niv: [  5.4  -1.4 -82.2  86.4]
kuniz: [-52.4 -71.2 -75.3 -24.7]
zut: [-52.4 -28.3 -52.3  78.4]
Guvun: [ -1.5  28.9  62.3 -80.2]
q: [  5.4  -1.4 -82.2  86.4] : niv
common kuniz zut:  : [-52.4]

Zoda: [-6.3 -1.2 -0.6  0.3 -2.5 -0.2 -4.8  4.7]
Sodi: [  4.7  -9.1 -11.3   2.7  25.0  -3.5 -10.0   7.7]
fator: [ -8.4   4.1  -1.2  -6.9   1.3   0.6 -23.1   7.7]
Zulum: [ -9.1  54.2 -42.4  -1.2 -23.1  -1.0 -30.7  25.6]
nos: [-3.8 -1.2 -0.6  0.3 -2.5 -0.2 -4.8  4.7]
Ros: [-43.7  54.2 -15.7 -44.5  -6.3  45.1 -32.8 -69.7]
Kasad: [-3.8 -1.2  4.6  0.3 -6.3  4.7 -4.8  4.7]
common Zoda fator:  : [-1.2]
common Kasad Zulum:  : [-1.2]
common Zulum Kasad:  : [-1.2]
common Ros Zoda:  : [-6.3]
common fator nos:  : [-1.2]
common Kasad Sodi:  : [4.7]

Mir: [ -7.8 -70.8  18.9  -2.3 -27.1]
zoko: [  2.1 -11.2 -65.8 -28.9 -27.1]
zudev: [  2.2 -70.7 -27.0 -38.1  19.4]
vofo: [ 12.8 -70.8 -27.0 -27.0  76.7]
q: [  2.1 -11.2 -65.8 -28.9 -27.1] : zoko
common vofo Mir:  : [-70.8]
common vofo zudev:  : [-27.0]
common Mir vofo:  : [-70.8]
common zudev vofo:  : [-27.0]
q: [ -7.8 -70.8  18.9  -2.3 -27.1] : Mir

dolek: [  0.8  -9.1 -25.2 -29.6 -35.4  33.4 -22.0 -18.7  -3.1 -54.9 -43.2 -11.2]
kelud: [ 19.7 -13.3 -30.1 -21.1  -8.2 -14.8  -6.4  -9.2 -33.1   5.9 -30.7 -13.4]
Dol: [ 31.2 -25.8 -27.4  -9.0 -14.7 -46.2 -37.7  22.6 -25.8   2.4  -7.4 -14.1]
let: [-23.4  17.5  -4.2 -14.8  14.9 -34.5 -16.9 -68.8  38.1  22.5 -25.0 -13.8]
Sodo: [-39.0  13.2   5.4 -12.4  12.8  27.5  52.4  24.8  12.5  33.3 -22.9   9.0]
lefos: [-21.3  28.7  31.7  18.1  -9.6 -35.3  48.4  -1.8   6.4  40.8  28.0  10.2]
kef: [ -9.8 -25.3 -13.4 -35.4  13.7   8.8 -35.4   5.9  -6.0 -47.3 -40.7 -14.9]
luf: [-23.4  17.5  -4.2 -23.6  14.9  22.5 -16.9 -68.8  38.1 -14.6 -25.0 -13.8]
Fera: [-11.1 -68.0 -14.9 -27.6  -9.5 -48.2  18.9  15.0 -54.7  49.4 -30.3  -5.1]
Kubaz: [-33.3  29.1  25.3  -3.5  12.3  46.9  33.3   7.5  31.3  27.8  -7.1  12.5]
Nir: [-33.3  29.1  25.3  -3.5  12.3  46.9  33.3   7.5  31.3 -14.9  -7.1  12.5]
common Nir Fera:  : [-14.9]
q: [ 31.2 -25.8 -27.4  -9.0 -14.7 -46.2 -37.7  22.6 -25.8   2.4  -7.4 -14.1] : Dol
common Nir kef:  : [-14.9]
common kef dolek:  : [-35.4]
q: [-33.3  29.1  25.3  -3.5  12.3  46.9  33.3   7.5  31.3  27.8  -7.1  12.5] : Kubaz
common dolek kef:  : [-35.4]

pavat: [ -7.6  -7.7 -21.0  -8.8]
Leku: [-27.5  -7.7  -7.7  -7.6]
geguf: [ -8.9 -22.1 -58.1  54.9]
q: [ -7.6  -7.7 -21.0  -8.8] : pavat
q: [-27.5  -7.7  -7.7  -7.6] : Leku

rufa: [-10.9 -19.8  68.7  -5.1  22.6 -23.6   9.7  21.5 -63.2  -7.2   2.0  17.8
 -43.6  14.4   5.3 -14.7 -64.8 -64.0 -15.4 -77.2]
kini: [-25.3  13.1  15.9   0.0  -1.1 -11.7 -23.8 -29.0  18.9  20.3  11.4 -49.8
   8.8  -5.7  31.1  36.8  -1.4   1.9   7.7   8.9]
puzi: [-49.1  43.8 -43.5  49.9 -33.1 -12.7  66.0   0.1  22.1 -40.7 -31.4   6.7
  18.9   4.3 -31.3 -44.5  16.3   2.8  47.6  10.1]
Gilu: [-15.8  29.1  19.8  10.2   1.9   7.7 -36.3 -31.5  56.9  -2.5  -6.9 -40.7
  31.6  -6.8  -2.5 -16.3  68.7  73.5  21.2  84.5]
ket: [-30.1 -85.3  42.8 -77.9 -25.8  24.9 -21.6  15.2  26.6   7.8 -23.0   0.6
 -13.9 -41.6 -25.4 -20.0  12.5  19.9 -68.1  20.3]
ganob: [ 29.5  13.1  15.9   6.6  26.7 -11.7 -23.8 -29.0  18.9  20.3  11.4 -49.8
   8.8  -5.7  31.1  36.8  -1.4   1.9   7.7   8.9]
favit: [-53.0 -35.4 -22.3 -39.8 -58.6  48.1  44.7  66.0  20.7 -26.1 -33.6  48.1
 -12.7  -2.1 -56.9 -33.6  17.5  12.7 -29.1 -25.2]
nof: [ -0.8  17.2 -26.0  29.9  21.3  26.4  -0.6  -7.7   1.9   0.3   5.4  12.0
 -19.0  33.6   0.1  -0.2  27.9  20.5  20.4  68.8]
sekal: [ 29.5  13.1  15.9   6.6  26.7 -11.7 -23.8 -29.0  18.9  20.3  11.4 -49.8
   8.8  -5.7   2.8  36.8  -1.4   1.9   7.7   8.9]
nusim: [ 24.2 -44.8  49.6 -38.4  29.0 -15.7 -11.2 -26.4  13.4  23.1  28.9 -61.6
   3.1 -25.0  38.0  12.5 -18.9 -22.8 -25.3 -19.7]
common nusim kini:  : [-25.3]
common nof kini:  : [1.9]
common puzi kini:  : [18.9]
q: [ 29.5  13.1  15.9   6.6  26.7 -11.7 -23.8 -29.0  18.9  20.3  11.4 -49.8
   8.8  -5.7  31.1  36.8  -1.4   1.9   7.7   8.9] : ganob
common Gilu rufa:  : [68.7]
common ganob puzi:  : [18.9]
common puzi nof:  : [0.1]

Sim: [ 46.9 -88.2 -40.0 -23.9  20.0  11.9 -35.9 -70.7]
lal: [ 47.9 -85.3 -43.2 -26.9  15.7  35.2 -34.2 -55.7]
vik: [-26.8 -88.1 -39.4 -32.0  11.9  10.2 -26.9 -44.3]
nazu: [ 59.3 -88.1 -39.4 -32.0  11.9  10.2 -26.9 -52.2]
Mipo: [ 47.7 -85.9 -47.1 -24.8  29.3  32.3 -39.4 -58.0]
pevun: [ 46.9 -88.2 -40.0 -23.9  31.4  11.1 -32.6  12.0]
common nazu lal:  : [-26.9]
common vik Sim:  : [11.9]

Sof: [ 28.1 -19.3  -1.3  19.0  -1.8  48.6 -21.7  26.7  -2.1  28.4  -1.9 -16.4
  11.1 -49.5 -35.7 -12.7  19.0  28.1 -61.4  14.6  -4.5  21.1 -14.5  -2.4
 -34.5  15.0 -21.0  11.0  23.7   1.9   5.0 -15.4  18.8   4.9 -14.0  19.7
  -4.0 -24.9 -16.3 -16.7 -27.1 -23.8 -21.4  11.2  -2.6  30.3   5.4 -32.8
   8.7   0.7 -31.7  44.0   7.9   9.3]
zake: [ 37.5  31.6 -35.0  -2.1  27.9   2.1  18.6  -5.6  31.4  24.3 -10.9  74.5
  -0.9 -24.3 -35.4  -7.5  -7.0   6.6   2.6 -36.3  56.7  13.0 -53.7  15.5
  -8.7  31.3  17.5  17.1 -38.2  -9.5  24.7  18.5 -40.9  35.2   4.3   0.3
   3.5  11.5  15.0  34.1  22.1   3.8  17.2  56.4  40.8   5.1 -30.5   3.0
 -13.7  28.4   9.2  46.8 -18.1 -70.0]
Sen: [ 10.5  -2.7  11.8  -1.2 -10.2  37.3   1.9   9.1  27.3  -5.0 -31.3 -51.8
  21.7  -2.4 -13.7  16.5  17.9 -30.5   4.3  -3.3  11.9 -11.6 -21.1 -21.0
 -11.7  -4.8 -25.0  39.8   7.6   9.5  66.8  16.7   5.8  31.2  27.7 -20.8
   1.3  18.0  46.1 -33.6 -32.6 -38.0  -5.7 -17.9  19.7 -10.3 -23.5   4.7
  28.0  15.3  26.5  -7.0 -24.5  -7.6]
rabo: [ 28.1 -19.3  -1.3  19.0  -1.8  48.6 -21.7  26.7  -2.1  28.4  -1.9 -16.4
  11.1 -49.5 -35.7 -12.7  19.0  28.1 -61.4  14.6  -4.5  21.1 -14.5 -11.6
 -34.5  15.0 -21.0  11.0  23.7   1.9   5.0 -15.4  18.8   4.9 -14.0  19.7
  -4.0 -24.9   1.6   5.1 -12.5  21.7  -8.9 -56.3 -25.2  28.1  28.5  -4.5
  34.9 -15.7  -8.2  24.6  -4.2 -60.4]
q: [ 37.5  31.6 -35.0  -2.1  27.9   2.1  18.6  -5.6  31.4  24.3 -10.9  74.5
  -0.9 -24.3 -35.4  -7.5  -7.0   6.6   2.6 -36.3  56.7  13.0 -53.7  15.5
  -8.7  31.3  17.5  17.1 -38.2  -9.5  24.7  18.5 -40.9  35.2   4.3   0.3
   3.5  11.5  15.0  34.1  22.1   3.8  17.2  56.4  40.8   5.1 -30.5   3.0
 -13.7  28.4   9.2  46.8 -18.1 -70.0] : zake

Bonog: [-40.1   8.0 -50.1  15.9 -12.8  54.7 -47.8  38.1 -16.5  48.8 -11.5 -43.3
 -16.1 -11.8 -19.5 -43.1 -15.5  -6.2]
biv: [ 24.6 -44.1 -60.9 -44.1  -6.2 -54.2 -50.2 -63.8  84.3 -55.2 -13.9 -55.2
 -51.3 -50.1 -30.2  14.6  29.8 -79.5]
vere: [-44.2 -55.1   4.4  41.2 -71.4  81.3 -50.1  73.7 -15.6  76.6  43.1 -32.0
 -26.3 -50.7 -55.2   6.7  22.9 -34.5]
ganep: [ 24.6 -19.8 -60.9 -44.1 -79.5 -54.2  26.7 -63.8 -50.2 -55.2  38.7 -55.2
 -51.3 -50.1 -30.2  14.6  29.8 -79.5]
q: [ 24.6 -44.1 -60.9 -44.1  -6.2 -54.2 -50.2 -63.8  84.3 -55.2 -13.9 -55.2
 -51.3 -50.1 -30.2  14.6  29.8 -79.5] : biv
common Bonog vere:  : [-50.1]
common Bonog ganep:  : [-50.1]
q: [-40.1   8.0 -50.1  15.9 -12.8  54.7 -47.8  38.1 -16.5  48.8 -11.5 -43.3
 -16.1 -11.8 -19.5 -43.1 -15.5  -6.2] : Bonog
common vere Bonog:  : [-50.1]
q: [-44.2 -55.1   4.4  41.2 -71.4  81.3 -50.1  73.7 -15.6  76.6  43.1 -32.0
 -26.3 -50.7 -55.2   6.7  22.9 -34.5] : vere

zava: [-16.5  20.4  65.1 -37.1  26.8 -49.0  -0.4 -12.3]
dide: [ -0.4  -0.5 -28.4  55.6  20.7  21.1  -4.9  29.5]
pidiv: [-20.3  -3.8  47.0  16.8 -28.8 -46.3  -5.1  -7.9]
Pimo: [-20.3  -3.8  46.9  -6.2  28.2 -46.3 -37.1 -11.9]
nat: [ -6.2   2.0  16.8 -27.6 -14.2  16.9  56.3 -38.5]
Difo: [19.0 24.3  9.5  4.4 16.6 -5.4 -7.3 68.7]
Dofid: [-25.4 -28.8  20.1  37.0  46.9 -35.4 -14.6   2.1]
vizu: [ -7.2  -3.8  46.9   2.0  28.2 -37.0  21.1 -11.9]
common pidiv vizu:  : [-3.8]
common Dofid pidiv:  : [-28.8]
common zava Pimo:  : [-37.1]
common zava dide:  : [-0.4]
common Pimo Dofid:  : [46.9]
common nat vizu:  : [2.0]
common nat pidiv:  : [16.8]

Popov: [ 26.1 -18.2 -32.3  71.5   8.9  33.1 -42.0  18.7]
vokev: [-34.9 -19.3  71.6  68.2  17.2 -10.8 -35.2 -45.4]
komum: [-21.7 -16.1 -18.3  18.4 -23.7  24.2  -6.3  64.8]
zeza: [ 18.4  -7.9  50.5 -34.8  66.9 -49.3  17.5  71.6]
delut: [-18.2 -19.3  18.4  68.2  58.9   2.6 -31.7 -19.5]
common delut zeza:  : [18.4]
common delut Popov:  : [-18.2]
common zeza vokev:  : [71.6]
common zeza delut:  : [18.4]
common zeza komum:  : [18.4]

gaf: [-23.6 -48.2  36.5 -92.9]
kul: [-45.9  71.1 -23.5 -37.8]
Zupe: [-23.5 -48.2  83.4  71.1]
vadip: [-36.1  38.2 -48.1 -30.7]
porok: [-12.4 -43.5  70.8 -12.8]
Susap: [ 71.1 -23.6 -47.0 -48.2]
common gaf Zupe:  : [-48.2]
q: [ 71.1 -23.6 -47.0 -48.2] : Susap
q: [-12.4 -43.5  70.8 -12.8] : porok

rav: [-65.4 -68.4 -68.1 -64.3 -57.5 -48.3 -35.5 -22.3  -6.4   6.6  23.1  35.8
  50.3  59.5  64.9  66.9  65.3  60.5  53.5  43.6  31.7  21.1   9.4   0.3
  -6.8 -12.3 -17.1 -20.0 -21.5 -22.4 -21.3 -20.1 -20.7 -18.6 -19.3 -19.1
 -20.1]
beget: [-65.2 -68.3 -68.3 -66.1 -61.5 -54.5 -45.6 -34.7 -23.7 -12.1   0.8  10.4
  24.8  37.0  47.5  55.4  62.7  66.8  70.6  67.8  65.4  56.9  47.6  36.8
  26.6  18.3   7.8   0.8  -5.6 -11.1 -15.0 -17.6 -19.3 -21.0 -22.1 -21.5
 -20.7]
pum: [-65.2 -68.3 -68.3 -66.1 -61.5 -54.5 -45.6 -34.7 -23.7 -12.1   0.8  10.4
  24.8  37.0  47.5  55.4  62.7  66.8  70.6  39.7 -18.7  55.1  61.3  65.0
  66.8  67.5  67.8  66.3  64.3  61.0  57.0  52.7  49.6  44.5  37.0  28.4
  19.2]
mano: [-65.6 -68.8 -67.9 -64.0 -57.0 -46.9 -33.9 -20.5  -3.9  10.0  26.5  39.7
  53.6  62.4  66.2  66.7  63.7  57.5  48.3  38.9  26.3  15.8   4.7  -3.6
  -9.9 -15.0 -18.8 -21.1 -22.0 -21.8 -20.6  61.0 -18.3 -18.2 -19.6 -19.9
 -21.1]
gek: [-65.2 -68.3 -68.3 -66.1 -61.5 -54.5 -45.6 -34.7 -23.7 -12.1   0.8  10.4
  24.8  37.0  47.5  55.4  62.7  66.8  70.6  39.7  48.4  55.1  61.3  65.0
  66.8  67.5  67.8  66.3  64.3  61.0  57.0  52.7  49.6  44.5  37.0  28.4
  19.2]
Kida: [-65.2 -68.6 -63.8 -51.3 -32.0  -8.2  15.5  39.4  55.7  68.4  68.9  64.0
  50.0  33.1  18.6   6.5  -4.3 -13.5 -17.8 -20.3  24.7  14.6   3.4  -4.4
 -10.8 -15.2 -19.3 -21.5 -22.1 -21.7 -20.4 -19.2 -18.3 -18.7 -19.8 -19.8
 -21.4]
common mano beget:  : [-15.0]
common beget mano:  : [-15.0]

Gezos: [ -1.1  -9.9 -60.6   6.1 -28.9  -3.0]
neni: [-28.8 -18.2  -3.0  -2.9   6.0  -5.1]
nanu: [  5.9 -18.2 -28.9   6.0  -2.9  -8.3]
daba: [  5.9   6.1  27.8   6.4  -4.2 -13.3]
common neni Gezos:  : [-3.0]
common Gezos daba:  : [6.1]
common Gezos nanu:  : [-28.9]
common nanu daba:  : [5.9]
common daba Gezos:  : [6.1]
q: [  5.9 -18.2 -28.9   6.0  -2.9  -8.3] : nanu

zilon: [ 46.3 -18.3 -66.7 -41.0 -69.5  35.2 -89.2  43.9 -93.4  35.1 -83.2]
nerit: [-28.6  22.8 -66.8  50.8  56.7 -39.1  56.5  26.1  71.5 -32.5  54.9]
pem: [ 46.3 -66.7 -66.7 -41.0 -69.5  43.9 -89.2  35.1 -93.4  35.1 -83.2]
q: [ 46.3 -66.7 -66.7 -41.0 -69.5  43.9 -89.2  35.1 -93.4  35.1 -83.2] : pem
q: [-28.6  22.8 -66.8  50.8  56.7 -39.1  56.5  26.1  71.5 -32.5  54.9] : nerit

timos: [ 58.5  69.4   3.9 -43.8  18.6]
Foli: [-14.9 -17.8 -14.3 -67.4   4.9]
zuzap: [-14.3  31.3  55.0  40.4  41.0]
vas: [-14.9 -17.8 -14.3 -67.4 -33.2]
bup: [ 18.0  47.3 -10.4 -44.2  68.7]
Rupi: [-38.4  20.7  52.1   9.5   4.9]
fesuk: [ 38.4  42.8 -65.6  61.2 -52.6]
ras: [ 60.6 -17.8  68.7   1.1  46.2]
rusov: [-14.2 -17.8 -14.3 -67.4  48.4]
malor: [-15.1   4.8  11.9 -56.5 -25.5]
common Rupi Foli:  : [4.9]
common vas zuzap:  : [-14.3]

Muz: [  2.0 -20.1 -26.3   2.0   3.9]
lig: [ 76.6   3.8  16.6 -14.3   2.0]
rofo: [-26.2   3.8   3.7 -59.7  57.8]
gad: [-26.2   3.8  21.6 -40.7 -68.5]
common lig rofo:  : [3.8]
common Muz lig:  : [2.0]
common lig gad:  : [3.8]
q: [-26.2   3.8   3.7 -59.7  57.8] : rofo
common gad lig:  : [3.8]
common lig Muz:  : [2.0]
common rofo lig:  : [3.8]

pago: [  8.6  67.0  62.3  -2.5   0.3 -51.4  -4.6  10.7  -5.6  -7.7   8.4  -0.6
   9.9   9.4]
Mov: [  7.3 -55.6 -54.3  -6.0  -4.7  43.4  13.0 -13.7  14.1  -7.3  -1.1   7.5
   0.1   8.6]
Zanug: [-50.0  -2.5  -5.4   1.8   3.3   4.2 -10.3   7.4 -10.2  38.2 -11.6  -1.5
  -7.5 -50.8]
Zud: [  7.0   8.4   6.3 -30.5 -33.1  -5.5  11.0  -3.1   7.4  -5.6   5.2  48.7
  -0.8   7.4]
gada: [-60.2   5.1   5.7  -0.1   0.6  -4.4 -15.4   8.1 -17.5   7.3 -11.6   0.7
  -9.7 -60.4]
Zab: [  8.2   7.4  54.1   4.6   5.4 -48.3  -7.3   8.8  -7.9  -6.3  12.5  -2.9
  13.2   6.9]
bogoz: [ 25.2 -17.1 -19.6  11.2  45.9  15.0   8.6 -12.4  12.6 -25.4  10.2 -10.3
   3.2  25.1]
zurev: [-50.0  -2.5   3.3  12.0   3.3   4.2 -10.3   7.4 -10.2  38.2 -11.6  -1.5
  -7.5 -50.8]
sube: [ -3.6   3.3   3.2 -50.8 -51.7  -4.3   8.9  -5.0   6.6   1.1  -7.9  76.4
  -5.4  -3.7]
par: [ 21.4  -1.3  -0.8 -11.7  -6.9   1.6  12.0  -4.2  13.6 -20.5   4.5  16.8
   4.0  16.5]
common zurev gada:  : [-11.6]
common gada zurev:  : [-11.6]
common Zud Zab:  : [7.4]
common Zud zurev:  : [7.4]

